Below is a small trained network, with its code and all its weights. Each question gives an input and a target symbol and asks what happens when units are switched off, that is, made to give their printed mean instead of their output.

import numpy as np


def w(rows, s, z=0):
    codes = np.array(rows[::2]) - 128.0
    scale = np.full(codes.shape[1], s)
    scale[-1] = z or s
    return codes * scale


def f(y):
    return np.maximum(y, 0)


def softmax(a):
    e = np.exp(a - a.max(-1, keepdims=True))
    return e / e.sum(-1, keepdims=True)


def log_softmax(a):
    a = a - a.max(-1, keepdims=True)
    return a - np.log(np.exp(a).sum(-1, keepdims=True))


def net(x, mask):
    ids = ['αβγδεζθλμξπστφψ'.index(c) for c in x.split()]
    T = len(ids)
    res = E[ids] + P[:T]
    u = 0
    for l in range(3):
        q, k, v = (res @ M[l].T for M in (Q, K, V))
        z = softmax(np.where(np.tri(T) > 0, q @ k.T / 3**0.5, -1e9)) @ v
        res = res + np.where(mask[u], z, O[l][:, -1]) @ O[l][:, :-1]
        u += 1
        y = f(res @ A[l][:, :-1].T + A[l][:, -1])
        res = res + np.where(mask[u : u + 12], y, B[l][:, -1]) @ B[l][:, :-1]
        u += 12
    return log_softmax(res[-1] @ U[:, :-1].T + U[:, -1])


Q, K, V, O, A, B = {}, {}, {}, {}, {}, {}
E = w([
[122,127,103,116,163,163],'α',
[111,243,128,150,119,135],'β',
[140,152,151,137,139,181],'γ',
[109,152,97,71,191,94],'δ',
[174,118,226,130,141,192],'ε',
[113,255,107,140,110,109],'ζ',
[163,200,225,191,116,187],'θ',
[163,77,32,122,123,112],'λ',
[125,96,49,84,169,87],'μ',
[100,172,186,101,190,190],'ξ',
[139,102,203,67,190,192],'π',
[112,175,55,113,149,107],'σ',
[142,211,24,145,73,71],'τ',
[122,228,161,146,130,174],'φ',
[82,238,143,134,162,145],'ψ',
],0.013)
P = w([
[113,108,89,128,76,217],'0',
[103,157,98,59,61,167],'1',
[49,100,143,154,60,120],'2',
[154,129,137,209,170,88],'3',
[160,143,77,120,139,177],'4',
[21,57,75,197,99,240],'5',
[26,72,153,227,108,67],'6',
[117,181,156,61,84,25],'7',
[207,160,61,43,122,196],'8',
[194,105,86,227,236,135],'9',
[70,55,185,152,111,39],'10',
[58,18,171,40,2,82],'11',
],0.0098)
Q[0] = w([
[152,152,93,126,133,148],'L0H0',
[138,150,143,131,166,125],'L0H0',
[163,79,100,251,116,54],'L0H0',
],0.011)
K[0] = w([
[118,159,113,161,64,117],'L0H0',
[101,108,92,100,120,62],'L0H0',
[29,40,141,255,78,108],'L0H0',
],0.0081)
V[0] = w([
[166,148,133,93,152,117],'L0H0',
[151,122,101,14,130,93],'L0H0',
[253,180,202,45,122,100],'L0H0',
],0.0036)
O[0] = w([
[125,110,92,138,144,102,123],'L0H0',
[137,53,78,127,127,72,109],'L0H0',
[84,56,3,197,169,117,3],'L0H0',
],0.0042,0.00045)
A[0] = w([
[82,114,203,74,190,160,101],'L0N0',
[89,73,116,92,198,82,139],'L0N1',
[198,108,114,211,83,107,111],'L0N2',
[92,156,174,106,144,188,119],'L0N3',
[155,169,220,130,112,171,1],'L0N4',
[167,150,111,108,101,87,107],'L0N5',
[136,147,108,164,174,100,160],'L0N6',
[135,31,73,107,130,84,118],'L0N7',
[152,120,166,118,20,107,101],'L0N8',
[48,142,126,63,189,116,138],'L0N9',
[120,115,88,152,72,106,97],'L0N10',
[253,173,90,137,207,138,94],'L0N11',
],0.0057,0.0043)
B[0] = w([
[146,79,109,113,145,100,238],'L0N0',
[110,102,64,145,157,130,209],'L0N1',
[123,152,133,143,144,162,164],'L0N2',
[143,128,181,92,85,132,254],'L0N3',
[133,78,10,84,99,109,150],'L0N4',
[118,141,175,147,142,154,165],'L0N5',
[139,159,158,121,128,164,207],'L0N6',
[138,146,109,144,126,92,187],'L0N7',
[100,113,103,158,141,144,169],'L0N8',
[108,76,78,133,114,106,253],'L0N9',
[119,115,148,149,140,153,162],'L0N10',
[105,152,134,178,191,181,234],'L0N11',
],0.012,0.0023)
Q[1] = w([
[123,156,99,5,51,137],'L1H0',
[128,116,82,113,106,218],'L1H0',
[43,79,150,162,54,114],'L1H0',
],0.035)
K[1] = w([
[29,60,134,252,126,183],'L1H0',
[104,102,188,235,174,70],'L1H0',
[200,171,79,139,231,217],'L1H0',
],0.027)
V[1] = w([
[153,140,76,163,97,43],'L1H0',
[9,230,139,67,157,115],'L1H0',
[119,253,135,180,60,159],'L1H0',
],0.015)
O[1] = w([
[184,123,128,125,93,11,3],'L1H0',
[1,93,130,27,79,161,214],'L1H0',
[114,223,151,42,200,39,212],'L1H0',
],0.012,0.0068)
A[1] = w([
[114,106,121,135,118,143,28],'L1N0',
[188,123,176,136,122,64,80],'L1N1',
[121,105,147,82,35,57,18],'L1N2',
[158,127,100,115,69,159,158],'L1N3',
[166,104,153,161,107,123,66],'L1N4',
[108,90,139,118,20,88,160],'L1N5',
[84,144,2,163,152,103,199],'L1N6',
[93,183,137,165,87,121,191],'L1N7',
[171,119,179,177,171,109,252],'L1N8',
[150,156,100,89,76,123,85],'L1N9',
[73,123,98,61,50,127,74],'L1N10',
[158,141,130,129,94,80,158],'L1N11',
],0.0099,0.0041)
B[1] = w([
[127,157,78,177,126,59,159],'L1N0',
[124,95,248,92,109,145,145],'L1N1',
[59,136,5,101,171,188,174],'L1N2',
[47,138,167,142,153,113,177],'L1N3',
[75,154,100,88,152,134,159],'L1N4',
[254,183,67,95,64,144,151],'L1N5',
[139,180,207,96,111,198,184],'L1N6',
[153,55,104,60,158,155,169],'L1N7',
[191,220,89,63,125,155,162],'L1N8',
[39,115,136,167,135,121,152],'L1N9',
[176,14,188,233,17,122,254],'L1N10',
[103,116,137,100,120,132,145],'L1N11',
],0.0089,0.015)
Q[2] = w([
[170,73,156,240,200,6],'L2H0',
[163,2,89,65,210,142],'L2H0',
[173,60,51,22,171,210],'L2H0',
],0.0052)
K[2] = w([
[226,186,90,81,65,232],'L2H0',
[135,229,17,255,92,112],'L2H0',
[139,149,89,236,162,93],'L2H0',
],0.005)
V[2] = w([
[157,78,93,89,162,175],'L2H0',
[253,123,134,19,85,181],'L2H0',
[129,71,149,239,208,44],'L2H0',
],0.007)
O[2] = w([
[171,84,196,110,153,160,131],'L2H0',
[98,255,158,169,55,161,88],'L2H0',
[72,82,92,229,198,51,3],'L2H0',
],0.0044,0.014)
A[2] = w([
[85,209,131,127,57,160,21],'L2N0',
[133,171,81,65,185,136,154],'L2N1',
[113,148,144,77,125,39,160],'L2N2',
[126,196,132,91,162,38,99],'L2N3',
[134,171,92,206,222,190,127],'L2N4',
[172,130,72,72,112,148,240],'L2N5',
[44,91,118,142,59,124,8],'L2N6',
[148,79,112,204,105,188,4],'L2N7',
[77,115,238,198,114,120,112],'L2N8',
[160,136,107,174,75,103,38],'L2N9',
[153,210,102,159,207,57,56],'L2N10',
[155,145,63,254,129,108,92],'L2N11',
],0.0082,0.0038)
B[2] = w([
[126,81,117,132,160,109,215],'L2N0',
[109,110,220,117,146,63,197],'L2N1',
[103,184,46,197,93,130,197],'L2N2',
[203,69,171,131,85,160,181],'L2N3',
[104,136,163,159,65,66,206],'L2N4',
[95,122,124,179,131,146,193],'L2N5',
[195,116,160,97,196,121,254],'L2N6',
[93,211,64,76,144,75,245],'L2N7',
[159,163,93,115,109,137,201],'L2N8',
[137,163,126,102,93,104,143],'L2N9',
[94,175,10,100,128,140,145],'L2N10',
[128,56,159,83,159,166,155],'L2N11',
],0.014)
U = w([
[76,104,171,205,135,179,136],'α',
[126,138,142,139,153,60,251],'β',
[66,149,204,148,208,98,30],'γ',
[186,165,110,126,117,28,31],'δ',
[124,152,173,235,151,78,155],'ε',
[139,102,108,172,219,4,230],'ζ',
[162,215,159,117,196,1,2],'θ',
[210,177,164,185,171,88,134],'λ',
[151,118,114,213,87,128,153],'μ',
[144,201,122,114,224,146,43],'ξ',
[61,177,115,176,155,81,89],'π',
[124,69,151,193,109,111,150],'σ',
[105,102,176,148,46,13,10],'τ',
[98,184,187,95,66,132,217],'φ',
[152,106,172,107,125,86,14],'ψ',
],0.0062,0.008)

Each question gives the input, a string of symbols that net reads in full, and the target symbol t.
The units are the heads (3 rows each of Q, K, V and O) and the neurons (one row each of A and B). Each row of codes is followed by its name. A weight is (code - 128) times the scale printed after its matrix; where a second scale follows, it is the last column's (O, A, B and U).
mask holds one flag per unit, layer by layer, with each layer's heads first. A switched-off unit (its flag False) gives its mean, the last column of its rows in O or B, instead of its output. The means were averaged over made-up inputs and are rounded, as every weight is.
A unit's drop is (log p(t) with every unit on - log p(t) with that unit switched off) / (log p(t) with every unit on - log p(t) with every unit switched off).
The circuit of an input: a set's keep is (log p(t) with only the set's units on - log p(t) with every unit switched off) / (log p(t) with every unit on - log p(t) with every unit switched off). Starting from the 12 units with the biggest drops (on a tie, the unit counted first), units are removed one at a time, each time the one whose removal leaves the highest keep (on an exact tie, the one counted first), for as long as the keep stays at least 0.8.
circuit, biggest first: the units of the circuit, biggest drop first
most important unit: the unit with the biggest drop
k most important neurons: the k neurons with the biggest drops, biggest first
top k neurons in layer l: the k neurons of layer l with the biggest drops, biggest first
input ξ π α ζ δ μ γ ψ φ ξ, target ψ: circuit, biggest first => L1H0; L1N10; L2N6
input π ψ ξ ψ γ θ ε γ ψ, target ε: 3 most important neurons => L1N10; L2N4; L2N5
input π ζ δ π ξ π λ θ, target π: most important unit => L0N4
input μ π τ ψ π π ε τ ζ β, target τ: circuit, biggest first => L1H0; L2N3
input α ξ γ ξ, target ξ: top 2 neurons in layer 2 => L2N4; L2N6
input φ ζ π ψ π ξ ψ, target π: circuit, biggest first => L1H0; L2N7
input θ γ π γ, target γ: circuit, biggest first => L1N10; L1H0; L2N1; L2N7
input ξ γ μ ξ, target γ: circuit, biggest first => L1N10; L2N1; L1H0
input ξ α ξ τ ξ π π ψ, target π: 3 most important neurons => L2N7; L2N4; L1N10
input μ θ σ, target μ: circuit, biggest first => L1H0; L0N3
input δ θ τ σ γ ξ ξ φ ξ λ, target φ: circuit, biggest first => L1H0; L1N6
input ξ ξ φ π δ δ α π τ γ, target π: circuit, biggest first => L2N7; L1H0; L0N0
input π γ τ, target π: circuit, biggest first => L1H0; L2N7
input π ξ μ ξ φ ζ π ε δ π τ, target δ: 2 most important neurons => L2N7; L2N9
input ξ θ θ, target ξ: 2 most important neurons => L0N4; L2N4
input σ θ ε τ θ π δ ψ σ, target δ: 3 most important neurons => L2N7; L1N10; L2N9
input π θ λ π, target θ: circuit, biggest first => L1H0
input π τ ε π λ ξ ε, target λ: circuit, biggest first => L1H0; L0N7
input ξ ξ δ, target ξ: circuit, biggest first => L1H0; L2N4; L2N6
input γ ζ τ σ π γ π ψ β, target π: circuit, biggest first => L2N7; L1H0; L0N0
input α γ θ ξ, target γ: circuit, biggest first => L1N10; L2N1; L1H0
input μ γ π ε ξ π ξ ε, target π: most important neuron => L2N7
input β θ μ ξ δ ζ ξ μ τ ζ, target μ: 2 most important neurons => L1N5; L2N5
input α δ ψ λ ψ δ π ξ π ψ π, target ζ: top 4 neurons in layer 1 => L1N0; L1N6; L1N3; L1N1
input λ θ β γ β τ γ δ, target τ: 4 most important neurons => L2N3; L2N1; L2N7; L2N6
input σ γ γ ζ ξ ξ, target ζ: 3 most important neurons => L2N6; L1N10; L1N2
input α ψ μ γ ξ π π γ π ψ ξ, target π: 3 most important neurons => L2N7; L2N4; L1N10
input ψ π γ τ σ φ ξ μ, target φ: 3 most important neurons => L1N6; L1N2; L0N3
